Below are the code and all the weights of a small trained network. Each question names an input and a target symbol and asks about switching units off, where a switched-off unit gives its printed mean instead of its output.

import numpy as np


def w(rows, s, z=0):
    codes = np.array(rows[::2]) - 128.0
    scale = np.full(codes.shape[1], s)
    scale[-1] = z or s
    return codes * scale


def norm(h):
    return h / np.sqrt((h * h).mean(-1, keepdims=True) + 1e-5)


def f(y):
    return np.maximum(y, 0)


def softmax(a):
    e = np.exp(a - a.max(-1, keepdims=True))
    return e / e.sum(-1, keepdims=True)


def log_softmax(a):
    a = a - a.max(-1, keepdims=True)
    return a - np.log(np.exp(a).sum(-1, keepdims=True))


def net(x, mask):
    ids = ['ΘΛΞΦΩεζημπτ'.index(c) for c in x.split()]
    T = len(ids)
    res = E[ids] + P[:T]
    u = 0
    for l in range(2):
        r = norm(res)
        for j in range(3):
            rows = slice(2 * j, 2 * j + 2)
            q, k, v = (r @ M[l][rows].T for M in (Q, K, V))
            z = softmax(np.where(np.tri(T) > 0, q @ k.T / 2**0.5, -1e9)) @ v
            o = O[l][rows]
            res = res + np.where(mask[u + j], z, o[:, -1]) @ o[:, :-1]
        u += 3
        y = f(norm(res) @ A[l][:, :-1].T + A[l][:, -1])
        res = res + np.where(mask[u : u + 4], y, B[l][:, -1]) @ B[l][:, :-1]
        u += 4
    return log_softmax(norm(res)[-1] @ U[:, :-1].T + U[:, -1])


Q, K, V, O, A, B = {}, {}, {}, {}, {}, {}
E = w([
[41,67,182,137,163,33],'Θ',
[162,170,144,133,68,178],'Λ',
[142,220,174,154,186,77],'Ξ',
[109,237,167,112,133,173],'Φ',
[141,91,163,176,122,93],'Ω',
[108,110,118,60,7,128],'ε',
[2,133,152,118,78,182],'ζ',
[192,203,113,34,49,134],'η',
[40,200,191,103,167,116],'μ',
[192,200,160,167,163,54],'π',
[147,119,149,186,97,166],'τ',
],0.0067)
P = w([
[156,92,122,79,169,144],'0',
[99,147,137,104,112,6],'1',
[123,119,117,137,139,143],'2',
[133,138,155,152,106,140],'3',
[84,166,111,137,100,55],'4',
[123,122,110,137,136,140],'5',
[156,102,161,90,149,139],'6',
[82,182,103,151,104,75],'7',
[121,124,104,135,137,138],'8',
[141,133,178,137,110,136],'9',
[78,187,93,160,105,86],'10',
[119,125,96,133,138,136],'11',
[152,109,148,100,127,148],'12',
[89,180,99,153,98,74],'13',
],0.023)
Q[0] = w([
[77,99,14,174,184,126],'L0H1',
[100,194,113,99,99,64],'L0H1',
[122,168,3,198,172,129],'L0H2',
[143,85,59,81,215,154],'L0H2',
[147,116,159,65,138,138],'L0H3',
[134,105,52,109,179,145],'L0H3',
],0.031)
K[0] = w([
[100,139,34,186,137,232],'L0H1',
[153,70,132,38,173,126],'L0H1',
[101,136,3,141,177,128],'L0H2',
[56,190,111,204,79,106],'L0H2',
[129,141,204,142,88,133],'L0H3',
[82,159,64,172,112,112],'L0H3',
],0.028)
V[0] = w([
[159,124,207,76,129,77],'L0H1',
[136,112,122,104,141,138],'L0H1',
[161,252,123,76,137,176],'L0H2',
[252,115,111,154,105,130],'L0H2',
[133,98,171,199,214,234],'L0H3',
[125,163,128,163,210,26],'L0H3',
],0.03)
O[0] = w([
[148,212,136,151,202,180,245],'L0H1',
[70,128,138,168,161,113,189],'L0H1',
[194,158,139,11,77,63,157],'L0H2',
[243,93,69,174,104,162,86],'L0H2',
[84,37,32,9,123,99,169],'L0H3',
[143,134,136,131,254,21,142],'L0H3',
],0.015,0.012)
A[0] = w([
[230,51,174,131,195,149,3],'L0N1',
[106,127,100,135,1,60,46],'L0N2',
[152,155,58,158,103,85,35],'L0N3',
[218,71,115,124,178,228,6],'L0N4',
],0.027,0.0057)
B[0] = w([
[173,52,254,218,98,139,180],'L0N1',
[136,137,231,160,187,114,253],'L0N2',
[126,146,150,57,149,176,178],'L0N3',
[26,73,133,148,186,95,247],'L0N4',
],0.028,0.0064)
Q[1] = w([
[223,93,90,143,216,125],'L1H1',
[106,130,4,154,45,51],'L1H1',
[168,147,111,68,200,149],'L1H2',
[156,165,126,91,74,146],'L1H2',
[57,235,139,134,87,81],'L1H3',
[133,124,96,205,149,171],'L1H3',
],0.029)
K[1] = w([
[209,60,199,139,164,118],'L1H1',
[81,116,214,145,28,9],'L1H1',
[133,121,97,74,186,189],'L1H2',
[168,130,112,109,80,142],'L1H2',
[110,251,85,150,70,77],'L1H3',
[116,100,103,195,164,167],'L1H3',
],0.029)
V[1] = w([
[152,95,125,109,145,145],'L1H1',
[153,175,42,104,169,229],'L1H1',
[155,127,100,170,63,73],'L1H2',
[103,97,110,130,99,40],'L1H2',
[120,254,115,101,97,137],'L1H3',
[113,194,131,140,52,36],'L1H3',
],0.018)
O[1] = w([
[144,75,117,176,115,137,135],'L1H1',
[153,8,247,113,139,2,203],'L1H1',
[17,74,55,112,93,113,6],'L1H2',
[83,55,102,193,177,145,92],'L1H2',
[52,108,176,219,254,69,113],'L1H3',
[8,99,124,116,243,108,74],'L1H3',
],0.0077,0.012)
A[1] = w([
[209,175,141,121,64,82,158],'L1N1',
[75,208,58,188,129,1,5],'L1N2',
[44,175,142,136,137,15,99],'L1N3',
[99,193,105,239,67,25,182],'L1N4',
],0.028,0.0032)
B[1] = w([
[82,100,71,190,146,78,177],'L1N1',
[30,4,213,60,152,46,188],'L1N2',
[208,189,92,183,44,205,249],'L1N3',
[173,73,65,100,66,12,184],'L1N4',
],0.024,0.02)
U = w([
[3,52,131,166,164,77,101],'Θ',
[206,49,228,117,155,169,3],'Λ',
[100,151,60,23,192,76,182],'Ξ',
[223,216,123,64,97,135,139],'Φ',
[60,129,9,118,131,151,239],'Ω',
[139,160,35,204,29,104,129],'ε',
[83,144,164,192,45,219,82],'ζ',
[84,209,121,181,219,117,187],'η',
[27,167,171,41,85,136,141],'μ',
[224,96,40,143,187,103,106],'π',
[187,56,110,57,72,191,118],'τ',
],0.011,0.0062)

Each question gives the input, a string of symbols that net reads in full, and the target symbol t.
The units are the heads (2 rows each of Q, K, V and O) and the neurons (one row each of A and B). Each row of codes is followed by its name. A weight is (code - 128) times the scale printed after its matrix; where a second scale follows, it is the last column's (O, A, B and U).
mask holds one flag per unit, layer by layer, with each layer's heads first. A switched-off unit (its flag False) gives its mean, the last column of its rows in O or B, instead of its output. The means were averaged over made-up inputs and are rounded, as every weight is.
A unit's drop is (log p(t) with every unit on - log p(t) with that unit switched off) / (log p(t) with every unit on - log p(t) with every unit switched off).
The circuit of an input: a set's keep is (log p(t) with only the set's units on - log p(t) with every unit switched off) / (log p(t) with every unit on - log p(t) with every unit switched off). Starting from the 12 units with the biggest drops (on a tie, the unit counted first), units are removed one at a time, each time the one whose removal leaves the highest keep (on an exact tie, the one counted first), for as long as the keep stays at least 0.8.
circuit, biggest first: the units of the circuit, biggest drop first
most important unit: the unit with the biggest drop
top k neurons: the k neurons with the biggest drops, biggest first
top k neurons in layer l: the k neurons of layer l with the biggest drops, biggest first
input ε Ω Θ ε Θ μ Ω, target ζ: circuit, biggest first : L0H3
input Λ Θ Θ Θ Ω Ξ Φ μ, target Λ: top 3 neurons in layer 1 : L1N3; L1N2; L1N4
input τ ε Ω Φ Φ, target τ: circuit, biggest first : L0H3; L0H2
input ζ Ω ε η Φ Ξ ε Φ Θ Φ τ Λ ε, target Ξ: circuit, biggest first : L1N3; L0H2; L0H1
input Θ μ Θ ε π Φ Φ Θ ε Φ η ε Θ Φ, target Θ: circuit, biggest first : L0H2; L0H3
input Ω μ Λ Θ, target Θ: circuit, biggest first : L0H2; L0N4
input η Θ Θ Φ Φ Λ Ξ η ε ε ε, target η: top 2 neurons in layer 1 : L1N3; L1N2
input μ π Θ ε Φ Θ Θ ε, target μ: top 2 neurons : L1N2; L1N3
input μ Φ Λ Λ Φ ε Θ Λ, target μ: top 3 neurons : L1N2; L1N3; L0N2
input Θ Φ Λ μ μ π ε Φ ε Ξ Θ Θ Θ, target π: circuit, biggest first : L1N1; L0H2; L0H1
input Θ μ τ, target τ: circuit, biggest first : L0H3; L1H3
input Φ Ξ ζ, target ζ: circuit, biggest first : L0N2; L1N4
input Λ Λ ε ζ Θ Θ Θ Θ η Φ Θ, target Λ: circuit, biggest first : L0N2; L0H2; L0H3; L1N4
input ζ π Θ Λ Θ Ξ Ξ μ Θ η ζ μ π Φ, target ζ: circuit, biggest first : L0H3; L0N2; L1N2
input μ Θ Ω Θ μ, target μ: most important unit : L1N2
input ζ ζ Φ, target Φ: circuit, biggest first : L0H2; L1N2
input Λ Λ Θ Λ η, target Λ: top 2 neurons : L0N2; L1N3
input Θ μ Λ Ω Θ Λ Φ π, target Θ: top 2 neurons : L1N2; L0N2
input Φ Φ ε, target ε: top 2 neurons : L1N4; L1N3
input π Ξ Θ Θ Ξ Θ Θ Θ Φ, target Φ: circuit, biggest first : L0H2
input μ μ π, target π: top 2 neurons in layer 1 : L1N2; L1N1
input ε μ Θ Θ μ, target ε: top 2 neurons : L1N4; L1N2
input ε Θ Ξ Θ ε ε Θ Φ ε Λ Ξ Φ ε Θ, target ε: top 2 neurons in layer 1 : L1N4; L1N2
input Θ Φ ε ε ε ε ε μ ζ τ Ω Θ ζ, target Ω: top 2 neurons : L0N4; L0N2
input Θ μ Θ Λ ε Θ Φ Θ ζ μ, target Ξ: top 2 neurons : L1N3; L1N1
input π Ω Θ Θ Θ Θ Θ μ Θ π ζ Θ π μ, target π: top 2 neurons : L1N1; L1N3
input Ω π Ξ ε Λ μ, target μ: circuit, biggest first : L0H2
